Each row is followed by its class.
[-131,-19,-86,17,-76,273,-15,132,74,12,-174,19,74,-96,-66,-35,15,101,-111,131,-77,171,-108,37,203,84,77,7,-135,208,67,179,-56,94,118,72,-48,174,131]  Rete
[150,-55,-150,-148,17,54,35,-18,19,-132,-63,68,85,-149,57,205,-183,-173,132,-218,17,103,184,-99,49,-104,-29,-53,30,-125,161,60,-132,127,-33,191,-71,-66,87]  Tov
[-11,-127,372,-222,-36,-120,-81,-9,-207,248,-233,-57,-63,2,180,203,324,117,-200,180,-229,-100,-176,93,-282,-95,-198,-184,-106,146,-156,-26,-197,79,391,105,27,-192,167]  Kogo
[-119,-101,54,57,-86,138,28,95,-61,40,-62,40,-9,26,-29,39,141,61,-161,27,-110,79,-170,60,-90,-37,19,-5,-9,68,-79,-43,-176,-8,212,50,85,12,182]  rezo
[108,141,-160,-150,128,-14,1,25,-126,-180,-181,-29,41,-263,19,132,114,-203,228,-215,-47,-11,79,-12,-67,-138,-91,-91,157,-314,125,65,-169,179,233,67,-91,4,125]  zik
[-14,96,103,255,98,138,133,129,-16,52,-53,-127,108,26,-132,20,-2,7,-145,-152,-112,-53,98,-45,-181,159,-64,-56,147,-189,220,-41,-282,36,202,36,56,-69,-56]  Rete
[80,30,87,25,84,-101,246,-3,97,-38,-23,-40,13,-35,-322,49,-215,-173,-31,-242,209,127,-119,-102,131,227,-166,80,-159,-88,123,259,-267,65,-268,341,34,-131,-138]  lasov
[113,59,-61,-21,-36,-14,-76,142,-69,-41,-187,40,136,-45,84,165,-90,-193,154,-338,70,210,266,-2,-234,-125,-16,-233,125,19,106,-10,-149,145,-259,-20,-35,-257,199]  bekik
[-54,-5,-155,-80,-210,125,5,-107,190,44,-182,117,22,88,100,181,-142,11,-27,176,-58,170,-40,-167,189,164,152,-184,118,3,15,9,279,15,-26,-32,-272,289,48]  Sed
[-7,-95,223,-78,2,9,-4,147,6,77,-132,-136,-99,-170,114,249,82,98,34,150,-95,278,-236,165,148,14,-172,-111,13,-238,21,194,-181,11,66,68,82,-68,82]  tarud
[87,283,-3,-237,165,-75,93,30,9,53,-85,-132,-80,-183,111,84,310,-54,48,357,-63,3,33,28,112,35,-31,35,64,-85,320,91,-38,-140,124,92,-41,401,88]  Rete
[208,275,18,-100,-51,-215,-260,231,-331,-332,46,-34,-20,126,-195,-159,45,-313,185,-146,-212,-137,117,95,-516,-87,57,-160,103,-38,351,-47,-375,-44,346,22,21,-218,373]  toku
[63,-147,-13,86,-165,56,-355,111,-84,-188,-228,54,162,310,371,27,-292,212,23,-24,-206,154,-244,241,96,-11,-29,-62,21,14,-257,109,-174,82,-233,185,23,187,50]  rezo
[-23,-98,-159,269,84,150,-35,94,147,88,-19,-105,-55,-45,-340,-5,-10,129,97,-59,-134,-71,-22,-52,-274,98,-121,-52,-122,-140,-15,10,-154,-105,33,108,67,-52,20]  Tov
[-123,181,-132,41,1,42,75,174,35,227,-187,-149,75,87,4,29,-97,-162,-40,-42,-64,-232,171,-17,-248,-49,7,-74,65,-38,219,-78,107,39,423,83,-74,82,20]  Kogo
[-110,-18,92,467,29,288,182,129,125,165,9,-18,22,104,-92,-59,84,69,-92,-135,-118,13,43,-40,-226,78,17,-65,53,44,35,7,-292,43,138,-116,63,-209,19]  ninof
[-82,64,79,-51,-97,136,-22,118,-26,-54,-102,-5,49,-85,-9,-59,150,112,-103,56,36,52,-201,144,113,-7,-102,-63,-84,-41,-89,104,-45,143,72,79,43,-74,33]  rezo
[-128,148,-73,-3,-84,155,-65,93,-70,38,-265,124,122,1,-22,-121,156,135,-131,89,-76,44,-296,-13,-1,-128,-21,-51,-86,135,-219,11,33,129,-40,-14,-81,-84,92]  Rete
[127,288,-123,20,-119,-122,52,71,148,3,142,16,80,335,143,-67,-203,-133,-14,15,129,-136,94,-122,0,-191,121,15,33,46,72,28,71,-43,33,278,-75,11,-85]  finul
[205,-104,-148,-243,58,-59,12,-97,64,-114,-81,-9,-57,-227,87,273,-145,-124,217,-281,-36,236,284,-81,90,-68,-46,-154,109,-85,175,96,-101,185,77,44,-113,22,81]  Tov
[103,-34,-244,-117,70,-137,62,130,50,101,-64,-100,-29,87,66,-39,-93,16,141,-26,-89,5,137,-145,-31,-45,-216,81,-39,-43,258,-30,7,-29,43,43,21,27,-188]  finul
[-52,-69,61,-109,-79,-5,-37,96,-17,212,-221,-95,107,-12,-31,166,60,90,-178,106,-200,336,-195,-1,62,-45,-172,-156,-19,118,-16,22,-130,-35,156,92,56,-44,38]  Sed
[-62,-94,106,420,-50,206,23,-41,-49,-43,-2,-67,68,123,-277,-188,-51,38,-131,-93,-204,-89,-180,42,-218,180,-87,-18,-15,-22,75,-42,-278,59,148,20,90,-45,10]  toku
[70,-127,-122,-80,9,-195,81,14,-60,71,-134,-150,-75,9,85,47,84,-80,-51,44,-25,122,120,-135,-12,5,-168,45,-12,-9,187,-62,17,-132,-59,-35,28,3,-80]  ninof
[253,72,-129,-22,37,10,103,1,81,-136,-78,37,-10,-146,71,103,129,-210,194,-213,162,34,-24,-93,-89,-25,-20,-129,84,-253,135,107,-293,134,-61,179,-76,35,138]  zik
[482,-305,-184,-132,37,-166,-128,-388,226,-246,-30,-115,84,-439,-161,393,-414,-129,526,-185,56,141,524,-100,56,-279,-201,-162,70,-52,178,-7,53,156,249,495,-124,150,-95]  finul
[163,-110,-242,52,-98,38,-116,-76,-4,-234,15,32,24,-16,139,185,-193,-279,131,-342,66,134,404,-159,-70,101,108,-162,182,-68,199,4,-195,158,8,-33,-162,30,226]  ninof
[148,-412,-23,187,-220,91,-159,-53,-83,-129,-463,-117,229,-46,-145,-78,-559,-80,179,-273,125,247,244,119,170,162,-145,-145,12,33,211,100,-107,371,-107,-102,-76,40,-12]  lasov
[-122,51,3,-9,-47,143,-83,174,-26,-38,-91,-74,-98,-45,-161,22,75,42,-143,107,-88,137,-189,19,68,113,-65,-7,-168,-6,37,165,-22,-52,-123,103,-5,-76,192]  pimu
[18,-74,186,-3,88,90,134,65,112,9,-48,3,12,-8,-177,-50,-5,143,-94,-49,-72,64,-229,-6,-37,67,-125,73,23,-122,39,-111,-222,-41,73,41,51,-149,4]  bekik
[9,-119,-182,46,16,-47,-10,131,-40,20,-20,-116,-69,48,-12,-57,-161,-21,58,-30,-52,15,300,-128,-75,-42,-137,159,69,118,179,-4,121,-44,47,-25,35,68,-149]  rezo
[-139,382,-98,-370,-157,229,543,355,-275,45,310,72,631,45,497,-38,790,-458,-87,212,228,1,329,270,21,435,-296,-121,-181,-105,415,7,266,-60,-899,-196,176,-66,-419]  lasov
[-171,-180,132,239,-341,348,70,67,25,-277,-5,-37,92,67,-182,31,38,208,-283,-21,-240,52,-17,-5,82,103,183,91,60,-89,-185,-39,236,44,-40,-132,-227,-299,-76]  rezo
[-47,-176,-74,220,95,132,-22,136,85,100,44,-59,-32,115,-224,17,-120,170,-44,-257,-333,-12,-38,-61,-199,195,-48,23,-104,-8,59,-30,-268,-22,177,134,156,-1,-140]  zik
[140,59,177,-118,-152,12,34,-201,30,-107,-262,-52,246,244,337,394,-279,-103,-207,-102,-153,266,430,167,79,-189,202,-325,530,-114,68,-296,144,-20,-181,6,-338,180,158]  bekik
[-23,113,56,59,-286,279,-50,132,-4,60,-66,18,5,-218,1,62,127,220,-308,223,63,137,-363,-5,176,-169,25,-170,-110,-118,-153,322,-91,52,-272,272,-35,-177,246]  Sed
[39,-115,-67,204,107,132,-34,155,-18,-41,-132,-42,136,-84,-99,62,-178,66,-39,-216,-161,-211,125,-33,-203,281,-30,29,-97,-143,291,-97,-201,-3,-19,240,153,136,-151]  ninof
[19,41,-164,-39,-25,-160,60,153,-83,42,-72,-129,-63,194,206,-30,-53,-72,-45,-119,-38,-46,151,-111,-156,-6,-167,0,32,-214,191,-105,160,-40,-129,-138,5,-303,-126]  lasov
[13,-172,158,259,68,104,54,-212,165,-6,-220,-27,147,-54,-159,240,-178,16,-19,-366,-247,252,48,-201,-113,151,66,-9,94,148,-25,59,-67,162,199,-59,-112,-256,-149]  toku
[315,-116,-195,-58,-42,-83,-84,-45,9,-211,-34,3,-37,-148,36,60,-162,-171,223,-266,71,212,90,-131,12,-158,-132,-89,153,-111,204,47,-300,174,-37,53,-86,16,169]  toku
[15,-85,-19,282,23,106,145,24,-36,-12,37,-116,-13,-66,-335,-61,23,-128,-23,-256,-37,-95,185,-71,-191,7,-90,36,46,-41,188,27,-351,141,124,-30,-42,-14,64]  toku
[105,-107,-146,-168,78,-91,96,88,5,-70,-150,-16,-100,-182,112,86,85,-98,220,-70,-64,46,83,-26,-29,-209,-175,27,-8,-7,184,-60,-37,98,30,11,-42,-10,19]  Sed
[155,-12,-183,-46,14,67,-42,33,101,-251,-38,84,64,-96,202,60,-78,-182,253,-155,82,24,17,42,8,-35,17,-75,2,-61,123,78,-202,206,54,178,-78,86,178]  Rete
[68,98,-124,-198,121,-170,-40,62,57,-81,-159,27,-40,83,177,19,-99,-176,125,115,92,-56,188,-175,55,65,-113,72,61,25,243,-36,152,-31,-54,-14,-138,173,-92]  toku
[-49,-153,57,345,25,266,-41,-36,-24,-166,-17,159,2,-10,-248,-8,-112,144,-1,-265,-103,98,197,-136,-141,175,211,61,44,72,14,17,-221,56,243,-134,63,-192,59]  rezo
[26,-323,-148,212,-65,259,157,53,90,-113,47,-26,143,11,-247,-9,-125,150,-128,-482,-145,95,299,-69,-199,154,56,-109,169,-85,58,-41,-174,105,179,-131,-75,-90,-91]  rezo
[-74,-13,143,95,-154,140,-1,172,-45,0,-189,-10,98,29,126,10,36,52,-151,-45,-157,107,-223,133,14,-11,25,-104,-59,19,-8,23,-126,121,0,17,52,-224,67]  ninof
[-31,37,-63,-63,119,-35,-49,291,-77,222,-61,-385,-129,-32,-1,-209,-128,-96,-6,57,-225,-137,-24,88,-151,17,-354,135,-4,27,406,10,-2,10,-20,5,116,28,-34]  Tov
[-17,-222,-88,347,-10,241,22,66,36,-21,43,21,102,80,-279,-49,-136,58,0,-351,-153,110,71,-105,-234,48,18,-5,-16,-15,40,40,-339,95,181,-55,28,-294,41]  tarud
[76,86,-38,-65,3,-25,0,63,117,-69,13,85,148,-16,160,43,-64,-187,178,-196,-26,-86,30,49,-60,-166,86,-56,-33,113,49,-36,-65,190,187,120,-31,-117,9]  ninof
[81,-260,298,-10,-89,214,15,-130,12,28,-26,66,220,-52,-308,73,198,114,-165,174,-69,118,45,-18,38,55,29,-83,-107,156,-14,136,-394,40,239,56,-129,-137,177]  tarud
[-51,-54,-93,230,173,77,161,41,-35,113,-55,-32,99,122,-173,5,-18,-31,-22,-326,-107,26,78,-122,-187,-49,-217,30,109,-138,-17,-102,-270,52,121,-93,34,-106,-68]  pimu
[67,-160,65,219,-1,142,39,71,-8,24,-120,-69,215,-21,-134,106,40,6,13,-197,-203,96,-16,0,-89,222,-34,-99,-5,-98,201,35,-479,121,123,-24,29,-98,84]  lasov
[-154,100,25,-84,-113,47,53,87,-33,50,-162,-80,-38,35,168,-58,205,77,-170,223,-151,69,-195,108,135,25,27,-43,-184,57,146,86,129,5,347,3,96,-34,2]  Sed
[81,53,-277,-317,-3,-54,122,129,-65,-304,-308,122,117,-313,49,327,24,-218,326,-176,120,40,221,-14,132,-205,-106,-126,89,-423,97,-134,79,156,-15,116,-215,54,16]  Kogo
[-59,65,-164,-108,120,-96,106,150,-1,62,-136,-77,-123,-35,21,104,96,-52,-6,60,-6,-79,257,-205,-26,-132,-189,78,-80,-71,179,-121,173,-64,217,61,41,-122,-141]  Tov
[34,-213,-87,-207,75,-277,0,-12,-62,41,-225,-138,-4,15,11,263,-157,-222,165,97,-154,-64,96,-159,-52,19,-214,94,43,-169,238,-116,-10,-85,433,140,-48,138,-59]  Sed
[-61,66,-239,-73,27,-198,-57,111,90,-31,-50,-127,53,180,-22,2,-81,-329,119,-93,45,-180,102,-84,-197,5,-19,66,32,67,58,-214,289,-40,381,-4,-92,141,-50]  pimu
[-63,-47,-147,167,75,135,29,-97,-29,26,-107,20,198,639,266,-277,-511,250,-187,153,-573,64,-30,117,-77,-88,-198,-100,124,127,73,33,105,-194,167,145,47,2,-168]  lasov
[66,73,-103,-84,-79,43,-32,56,-202,-37,-120,69,50,-183,395,75,154,-169,45,-107,128,-112,364,38,6,-165,28,-130,102,52,169,-51,-44,307,48,-112,-34,188,127]  ninof
[49,-89,-159,-70,-5,-119,52,-12,-41,132,-118,-219,-91,62,98,65,-65,-105,-48,-58,-196,-15,190,-41,-215,-164,-124,-42,191,82,110,-135,132,-22,203,-16,-73,200,12]  Tov
[-26,-56,-111,237,82,206,-57,87,4,33,-40,-114,54,-37,-114,-13,97,40,-48,-154,-146,50,16,-46,-198,178,-110,-106,51,-41,67,47,-276,47,207,18,80,42,39]  zik
[-212,179,120,238,105,153,36,75,-21,2,-230,-62,3,-96,-52,-150,278,100,-16,283,-59,-17,-142,212,80,2,-120,14,-197,265,7,-51,101,9,104,49,161,91,-73]  Kogo
[85,59,130,53,-119,187,153,59,68,154,-235,-185,14,-44,-57,112,112,93,-279,-48,-48,144,-71,-2,-95,-117,-229,-206,25,-62,-24,196,-178,154,-6,253,-100,-158,81]  Tov
[-63,62,10,-124,-64,179,-1,56,20,-66,-49,102,-34,-137,-86,44,195,312,-137,298,-140,229,-41,80,160,80,91,-203,-140,57,23,200,159,-134,41,93,34,78,10]  tarud
[-376,437,157,394,126,265,242,602,-178,82,-193,8,277,-122,-273,-404,637,-126,79,6,169,-218,-255,400,-341,-38,-320,39,-79,438,-252,-17,-108,250,-165,-97,252,116,-177]  rezo
[-56,-3,-142,-128,83,-111,8,117,23,78,-82,-88,-32,36,-236,6,24,-40,151,-41,-209,-215,144,-30,-268,64,-65,63,58,6,59,-120,129,-42,118,-67,-148,179,-83]  rezo
[138,-231,-104,-252,31,5,-127,-179,-133,-262,-349,260,28,-211,462,264,-66,-49,294,134,65,-125,213,62,112,-159,-37,-45,-75,-127,49,-95,98,187,-47,168,-94,231,123]  Rete
[91,39,-75,-93,11,-45,58,-101,-70,-25,-132,-84,4,-36,212,194,-65,-181,43,-228,-111,163,272,-104,35,-105,32,13,177,-32,160,39,5,143,60,-103,-122,-44,34]  Tov
[-58,1,42,351,85,253,-1,68,9,-71,-45,-186,-36,-193,-459,-146,19,13,34,-126,-72,0,80,-1,-246,122,-150,101,41,52,92,12,-155,60,302,-45,43,-55,6]  Sed
[-77,182,-49,-5,32,-31,20,50,-67,-62,-134,-129,-56,-97,-17,33,205,-72,48,167,-5,52,-230,129,80,40,-179,5,-86,-117,-42,191,-46,-4,59,145,18,140,101]  lasov
[62,45,-325,61,-161,-4,-130,238,-147,-43,-84,-9,94,86,303,-34,-16,-260,48,-276,136,17,-21,1,33,-210,-73,28,-286,143,159,287,-341,370,-220,283,50,-43,183]  tarud
[191,4,-148,-115,48,-27,-79,-74,17,-225,-51,62,14,-183,134,112,-111,-202,212,-201,133,62,201,-38,3,-78,24,-87,103,-33,126,36,-129,197,30,89,-116,67,177]  Rete
[234,-401,141,9,231,-210,103,-237,-272,-60,-142,60,-30,-231,-458,34,-74,-74,365,109,-178,-93,-100,-207,-6,-180,-180,502,35,-223,171,-80,-558,-146,192,95,73,92,63]  rezo
[1,-26,159,229,-38,17,12,77,-321,-109,-325,-243,-22,-124,66,176,268,201,-204,67,-92,163,95,49,99,-39,-143,-100,164,-343,-32,128,-257,6,467,-47,138,49,11]  Tov
[119,184,-149,-385,29,-201,7,-5,-58,-91,-63,28,-4,-222,177,153,71,-213,104,-183,126,47,-6,63,19,-129,-26,-182,9,-172,184,-36,-31,114,-45,173,31,65,181]  bekik
[-156,383,180,52,35,149,-81,118,3,-74,-208,-87,-8,90,-109,-89,262,-8,-86,292,-204,-21,-471,65,-6,108,-217,-60,-126,-142,16,31,-34,10,208,224,27,-273,60]  zik
[-27,67,58,156,-46,43,-57,126,15,53,-195,-138,31,10,-54,62,35,125,-104,102,-104,153,-177,87,62,-120,-45,-25,0,48,-154,191,-151,-13,121,129,-24,30,126]  lasov
[58,-45,-195,-85,-95,-244,-182,147,-163,298,-119,-154,8,128,-136,23,-181,-48,181,55,-224,-39,158,-200,-236,-155,-182,78,3,110,116,-45,43,-57,77,-13,-15,9,-73]  finul
[-24,-83,-38,347,24,197,77,44,65,-68,-125,-25,19,-67,-323,-17,-106,23,55,-127,65,-6,187,-100,-56,145,58,-14,45,-109,114,18,-204,25,228,-32,-50,14,37]  Kogo
[83,-228,-51,208,38,55,48,101,60,-30,-34,-6,6,111,-77,-77,-210,143,-27,-306,-213,83,-78,-32,-223,53,-51,30,54,-37,38,-60,-184,-43,-174,-59,59,-88,-122]  toku
[41,-130,-481,-350,-2,-346,219,531,-54,-17,-67,-141,34,221,132,126,86,-102,48,-375,-149,125,46,-216,98,-95,-193,148,126,-306,-7,54,-227,-6,-241,-218,-246,12,-180]  Tov
[19,94,-198,135,26,-80,106,70,-63,90,-81,-147,25,60,-14,-38,-66,-190,66,-69,-1,-135,193,-173,-131,-39,-86,53,75,-112,189,62,127,-20,-105,47,-23,8,-191]  zik
[51,-53,-116,-50,32,-108,117,36,29,119,-132,-104,10,152,243,52,-109,-199,-54,-102,-47,91,150,-144,-66,3,-88,99,104,97,298,-69,13,-4,83,-49,-11,129,-97]  toku
[236,89,-64,-204,80,-81,-85,-54,40,-183,-16,48,-18,-90,255,48,-87,-196,191,-67,59,0,-85,-8,4,-19,-101,-77,20,-138,243,2,-201,150,-22,225,-19,-13,164]  Rete
